Below is a small trained network, with its code and all its weights. Each question gives an input and a class and asks what happens when units are switched off, that is, made to give their printed mean instead of their output.

import numpy as np


def w(rows, s, z=0):
    codes = np.array(rows[::2]) - 128.0
    scale = np.full(codes.shape[1], s)
    scale[-1] = z or s
    return codes * scale


def norm(h):
    return h / np.sqrt((h * h).mean(-1, keepdims=True) + 1e-5)


def f(y):
    return np.maximum(y, 0)


def log_softmax(a):
    a = a - a.max(-1, keepdims=True)
    return a - np.log(np.exp(a).sum(-1, keepdims=True))


def net(x, mask):
    res = np.array(x, float).reshape(1, 2) / 4 @ E
    u = 0
    for l in range(2):
        y = f(norm(res) @ A[l][:, :-1].T + A[l][:, -1])
        res = res + np.where(mask[u : u + 5], y, B[l][:, -1]) @ B[l][:, :-1]
        u += 5
    return log_softmax(norm(res)[-1] @ U[:, :-1].T + U[:, -1])


A, B = {}, {}
E = w([
[115,117,60,161,70,64,186,134,166,118,23,96],'x0',
[196,117,113,163,189,80,168,204,11,163,160,203],'x1',
],0.012)
A[0] = w([
[62,109,155,116,84,160,54,44,170,114,116,49,98],'L0N0',
[157,146,189,111,144,175,122,160,94,96,217,169,98],'L0N1',
[147,79,74,160,2,54,241,103,201,93,65,92,1],'L0N2',
[97,215,119,103,155,182,133,99,193,170,101,123,94],'L0N3',
[89,173,94,167,173,85,203,214,28,106,72,168,89],'L0N4',
],0.0059,0.0033)
B[0] = w([
[173,113,108,130,117,98,181,147,115,120,153,162,236],'L0N0',
[113,152,70,132,165,114,120,118,130,182,47,117,196],'L0N1',
[11,230,63,83,184,146,130,177,152,78,2,126,254],'L0N2',
[135,117,120,117,134,101,153,142,121,112,148,147,175],'L0N3',
[223,44,148,143,104,95,97,46,130,214,193,110,209],'L0N4',
],0.0095,0.0099)
A[1] = w([
[113,132,131,98,143,173,32,24,193,203,111,72,195],'L1N0',
[107,192,118,57,215,168,154,184,100,77,169,203,245],'L1N1',
[88,136,151,87,58,185,102,56,247,88,131,75,101],'L1N2',
[87,195,192,57,220,251,48,116,123,115,213,158,3],'L1N3',
[136,102,148,120,55,168,77,15,235,161,121,52,196],'L1N4',
],0.023,0.0035)
B[1] = w([
[70,129,172,97,101,151,85,128,164,68,174,127,208],'L1N0',
[120,104,179,119,99,144,92,105,149,104,190,120,246],'L1N1',
[205,91,131,156,161,111,118,118,68,212,160,148,252],'L1N2',
[130,150,41,143,137,86,183,143,131,155,5,115,247],'L1N3',
[108,139,168,114,125,156,118,132,135,80,180,135,193],'L1N4',
],0.014,0.021)
U = w([
[228,75,134,121,159,84,118,95,96,180,208,161,155],'0',
[81,159,59,106,134,77,122,134,167,114,8,107,191],'1',
[86,123,197,88,98,139,71,112,173,43,211,125,232],'2',
[141,159,135,170,118,187,176,160,113,55,145,131,6],'3',
[126,188,161,163,119,167,196,189,112,83,155,114,9],'4',
[146,175,186,128,117,186,176,143,110,83,122,136,10],'5',
[141,168,160,174,139,174,197,161,125,60,143,114,17],'6',
[113,161,153,138,110,176,213,193,100,81,147,144,1],'7',
],0.012,0.0035)

Each question gives the input, the list of numbers given to net, and the class t.
The units are the neurons (one row each of A and B). Each row of codes is followed by its name. A weight is (code - 128) times the scale printed after its matrix; where a second scale follows, it is the last column's (A, B and U).
mask holds one flag per neuron, layer by layer. A switched-off neuron (its flag False) gives its mean, the last column of its row in B, instead of its output. The means were averaged over made-up inputs and are rounded, as every weight is.
A unit's drop is (log p(t) with every unit on - log p(t) with that unit switched off) / (log p(t) with every unit on - log p(t) with every unit switched off).
k most important neurons: the k neurons with the biggest drops, biggest first
k most important neurons of layer l: the k neurons of layer l with the biggest drops, biggest first
drop when u is switched off: that unit's drop, to one decimal
input [-3,3], class 2: 2 most important neurons : [L0N1 L1N3]
input [-4,3], class 1: 4 most important neurons : [L0N0 L1N2 L1N3 L1N4]
input [8,-8], class 0: 2 most important neurons : [L1N2 L1N3]
input [-4,-3], class 1: 2 most important neurons : [L1N3 L0N4]
input [-8,-7], class 1: most important neuron of layer 1 : [L1N3]
input [-7,-7], class 0: 3 most important neurons : [L1N2 L1N3 L0N4]
input [3,0], class 2: 2 most important neurons : [L1N3 L1N1]
input [-7,-6], class 1: 2 most important neurons : [L1N3 L0N4]
input [2,-3], class 2: 4 most important neurons : [L1N3 L0N4 L0N2 L1N1]
input [1,3], class 2: 2 most important neurons : [L0N4 L0N0]
input [-8,5], class 1: 2 most important neurons : [L1N3 L1N2]
input [7,-7], class 0: 3 most important neurons : [L1N2 L1N3 L0N1]
input [0,-2], class 2: 2 most important neurons of layer 0 : [L0N0 L0N4]
input [-3,-2], class 2: 2 most important neurons of layer 0 : [L0N0 L0N1]
input [-7,1], class 1: most important neuron of layer 1 : [L1N3]
input [-5,4], class 1: drop when L1N3 is switched off : 0.6
input [5,-8], class 0: drop when L1N2 is switched off : 1.3
input [-1,1], class 2: drop when L0N3 is switched off : 0.0
